Here is a tiny trained network, its code and every weight. The questions are about switching its units off for an input and a class, where a switched-off unit gives its printed mean instead of its output.

import numpy as np


def w(rows, s, z=0):
    codes = np.array(rows[::2]) - 128.0
    scale = np.full(codes.shape[1], s)
    scale[-1] = z or s
    return codes * scale


def f(y):
    return np.maximum(y, 0)


def log_softmax(a):
    a = a - a.max(-1, keepdims=True)
    return a - np.log(np.exp(a).sum(-1, keepdims=True))


def net(x, mask):
    res = np.array(x, float).reshape(1, 7) / 4 @ E
    y = f(res @ A[0][:, :-1].T + A[0][:, -1])
    res = res + np.where(mask, y, B[0][:, -1]) @ B[0][:, :-1]
    return log_softmax(res[-1] @ U[:, :-1].T + U[:, -1])


A, B = {}, {}
E = w([
[130,122,114,144],'x0',
[188,133,34,74],'x1',
[125,142,169,96],'x2',
[128,124,131,130],'x3',
[187,2,191,101],'x4',
[131,121,102,149],'x5',
[138,94,25,211],'x6',
],0.0094)
A[0] = w([
[30,99,174,174,88],'n1',
[156,206,204,90,255],'n2',
[15,95,198,178,119],'n3',
[180,189,88,2,166],'n4',
[4,242,64,93,55],'n5',
[150,185,156,166,91],'n6',
],0.009,0.0079)
B[0] = w([
[139,158,24,8,168],'n1',
[168,70,2,239,254],'n2',
[146,170,77,102,195],'n3',
[95,137,87,138,206],'n4',
[214,4,230,77,202],'n5',
[87,78,167,103,142],'n6',
],0.0091,0.011)
U = w([
[187,6,219,45,101],'0',
[86,116,62,3,149],'1',
[120,87,120,216,142],'2',
[156,108,152,184,211],'3',
[75,56,112,121,145],'4',
[136,101,145,170,187],'5',
[179,137,134,183,140],'6',
[51,120,199,124,1],'7',
],0.012,0.007)

Each question gives the input, the list of numbers given to net, and the class t.
The units are the neurons (one row each of A and B). Each row of codes is followed by its name. A weight is (code - 128) times the scale printed after its matrix; where a second scale follows, it is the last column's (A, B and U).
mask holds one flag per neuron, in row order. A switched-off neuron (its flag False) gives its mean, the last column of its row in B, instead of its output. The means were averaged over made-up inputs and are rounded, as every weight is.
A unit's drop is (log p(t) with every unit on - log p(t) with that unit switched off) / (log p(t) with every unit on - log p(t) with every unit switched off).
The circuit of an input: a set's keep is (log p(t) with only the set's units on - log p(t) with every unit switched off) / (log p(t) with every unit on - log p(t) with every unit switched off). Starting from all 6 units, units are removed one at a time, each time the one whose removal leaves the highest keep (on an exact tie, the one counted first), for as long as the keep stays at least 0.8.
circuit, biggest first: the units of the circuit, biggest drop first
top k neurons: the k neurons with the biggest drops, biggest first
drop of u: that unit's drop, to one decimal
input [-1,8,1,-7,5,1,-4], class 1: top neuron : n5
input [-4,-8,-5,-6,7,3,0], class 1: top 2 neurons : n1, n5
input [-3,5,-3,0,5,-8,-2], class 5: top 2 neurons : n5, n1
input [5,-8,-4,3,5,8,-7], class 1: circuit, biggest first : n1, n3
input [-2,5,-4,-1,3,1,-6], class 2: circuit, biggest first : n1, n5, n2
input [-7,6,-2,4,-5,-2,-5], class 4: circuit, biggest first : n4, n2, n5, n1
input [-2,-6,6,0,-3,2,-4], class 1: top 3 neurons : n1, n3, n6
input [-3,-6,-4,6,-3,-3,-6], class 1: top 2 neurons : n1, n3
input [-2,4,-4,5,-6,-5,4], class 0: circuit, biggest first : n5, n2
input [6,6,0,7,-5,2,-5], class 3: top 2 neurons : n1, n5
input [-4,-7,-6,-6,-6,1,7], class 1: circuit, biggest first : n1, n2
input [-4,-6,5,0,5,-2,-5], class 1: circuit, biggest first : n1, n5
input [-5,-6,2,-6,4,-6,3], class 1: top 3 neurons : n1, n5, n3
input [-5,-1,0,-7,-4,-5,-7], class 2: circuit, biggest first : n2
input [-7,-7,5,-3,-5,-2,6], class 1: top 3 neurons : n1, n3, n2
input [-2,-2,1,-3,3,-6,-5], class 5: drop of n4 : 0.0
input [6,-4,4,-2,-8,-2,0], class 0: drop of n5 : 1.0
input [-4,-8,0,2,6,-3,6], class 1: drop of n3 : 0.2
input [5,-2,3,-3,-8,5,1], class 0: drop of n5 : 0.8
input [-5,5,7,0,3,-6,-4], class 6: circuit, biggest first : n2
